Small tables with named rows and columns. After each table, cells are looked up by row and column.

Table vis
       laronag    bek
nug        829  44628
vob      12938  75078
sig      67167   3626
budag    73848  44618

vob, bek: 75078
sig, bek: 3626
nug, bek: 44628
budag, laronag: 73848
budag, bek: 44618
nug, laronag: 829
sig, laronag: 67167
vob, laronag: 12938

dapek.csv
,duram,lumapur,duripor,kobamik,fezi,nuros,molu
nik,41,30,71,35,33,66,19
falov,35,52,32,78,39,35,60
muf,42,20,41,12,40,51,67
guk,14,45,25,29,72,33,56
pek,57,38,34,20,37,14,32
gake,39,49,6,34,43,28,53
toripip,14,59,20,37,30,22,35
lita,54,10,33,59,39,54,25
movapi,51,28,35,29,24,26,32
vupifid,45,54,47,27,67,58,61
vut,35,46,38,62,49,18,64
ludan,46,24,62,29,62,32,65
rimapo,42,58,36,25,17,20,52
vel,55,23,67,43,46,56,44

duram of movapi = 51
nuros of vel = 56
duram of rimapo = 42
fezi of toripip = 30
fezi of lita = 39
duripor of vut = 38
kobamik of pek = 20
kobamik of rimapo = 25
nuros of nik = 66
kobamik of movapi = 29
duram of lita = 54
molu of vel = 44
fezi of vut = 49
molu of vupifid = 61
fezi of pek = 37
lumapur of vupifid = 54
Which row has the largest duram? pek

pizo:
cols = vokolup, bunofi, dev, ninide, tubomu, tefelur, ziv, tuzon, basa
mufeg: [62.01, 59.34, 62.73, 51.89, 60.68, 52.39, 52.14, 61.74, 54.53]
zud: [78.87, 74.31, 84.42, 29.95, 66.46, 25.69, 20.23, 77.94, 37.10]
fomezam: [63.17, 60.38, 64.03, 47.60, 61.11, 50.12, 49.38, 62.59, 52.66]
lom: [68.58, 62.60, 68.18, 55.78, 63.01, 46.30, 44.63, 67.62, 51.36]
tes: [62.19, 59.36, 62.83, 50.63, 60.80, 52.03, 51.69, 61.79, 54.08]
kunad: [73.01, 67.95, 74.76, 34.37, 64.48, 35.73, 32.01, 71.21, 42.55]
bomivip: [75.79, 70.00, 77.89, 33.71, 65.41, 32.20, 27.78, 73.89, 40.46]
fisip: [61.41, 57.90, 60.98, 59.65, 60.45, 55.28, 55.53, 61.22, 57.10]
doleb: [66.07, 63.65, 68.00, 40.30, 61.89, 44.61, 42.81, 65.24, 48.69]
doz: [70.33, 62.87, 69.09, 54.55, 63.75, 44.82, 42.80, 68.81, 49.81]
fum: [70.32, 66.30, 72.38, 35.26, 63.53, 38.88, 35.90, 68.90, 44.43]
ritudab: [75.18, 69.00, 76.73, 40.88, 65.19, 34.54, 30.54, 73.57, 42.90]
rin: [74.16, 67.29, 74.66, 42.61, 64.95, 36.90, 33.33, 72.29, 44.02]

fisip, tefelur: 55.28
lom, tuzon: 67.62
doleb, bunofi: 63.65
lom, ninide: 55.78
mufeg, tefelur: 52.39
fisip, tubomu: 60.45
kunad, basa: 42.55
kunad, tuzon: 71.21
fum, tuzon: 68.90
fomezam, tubomu: 61.11

tak.tsv
	mosotus	nulosup	votuna	sadore	letore	ton	petode	zurutip
sodap	465	418	729	821	520	426	449	502
pul	477	322	481	427	533	326	324	487
gulepop	531	72	534	354	698	84	76	560
petined	439	389	181	45	421	383	360	408
manufoz	461	441	739	848	507	449	474	498
sogupi	471	416	820	946	540	427	457	520

What is the zurutip of sodap in tak?
502
What is the sadore of gulepop in tak?
354
What is the petode of pul in tak?
324
What is the votuna of petined in tak?
181
What is the petode of gulepop in tak?
76
What is the votuna of gulepop in tak?
534
What is the nulosup of petined in tak?
389
What is the sadore of sogupi in tak?
946
What is the mosotus of sogupi in tak?
471
What is the petode of sogupi in tak?
457
What is the zurutip of manufoz in tak?
498
What is the nulosup of sogupi in tak?
416
What is the nulosup of sodap in tak?
418

leva.tsv
	fusav	pir	fuvop	vam	visur	molugir	vogolit
kib	7.3	6.2	7.3	5.5	5.3	7.7	1.6
dipumiz	7.5	7.5	7.4	7.6	7.7	7.2	8.8
tusipu	7.3	7.2	7.3	7.1	7.1	7.3	8.4
zup	7.2	7.2	7.2	6.9	6.8	7.4	5.9
namet	7.3	7.2	7.3	7.1	7.1	7.4	8.1
gub	7.3	6.3	7.3	5.7	5.5	7.7	1.8
fatarak	7.3	6.2	7.3	5.5	5.4	7.7	2.0
duniv	7.3	6.7	7.3	6.3	6.3	7.5	5.7
bigole	7.3	7.3	7.3	7.2	7.2	7.3	8.6

What is the fusav of gub in leva?
7.3
What is the vam of fatarak in leva?
5.5
What is the fuvop of fatarak in leva?
7.3
What is the molugir of zup in leva?
7.4
What is the fusav of duniv in leva?
7.3
What is the vogolit of namet in leva?
8.1
What is the fuvop of dipumiz in leva?
7.4

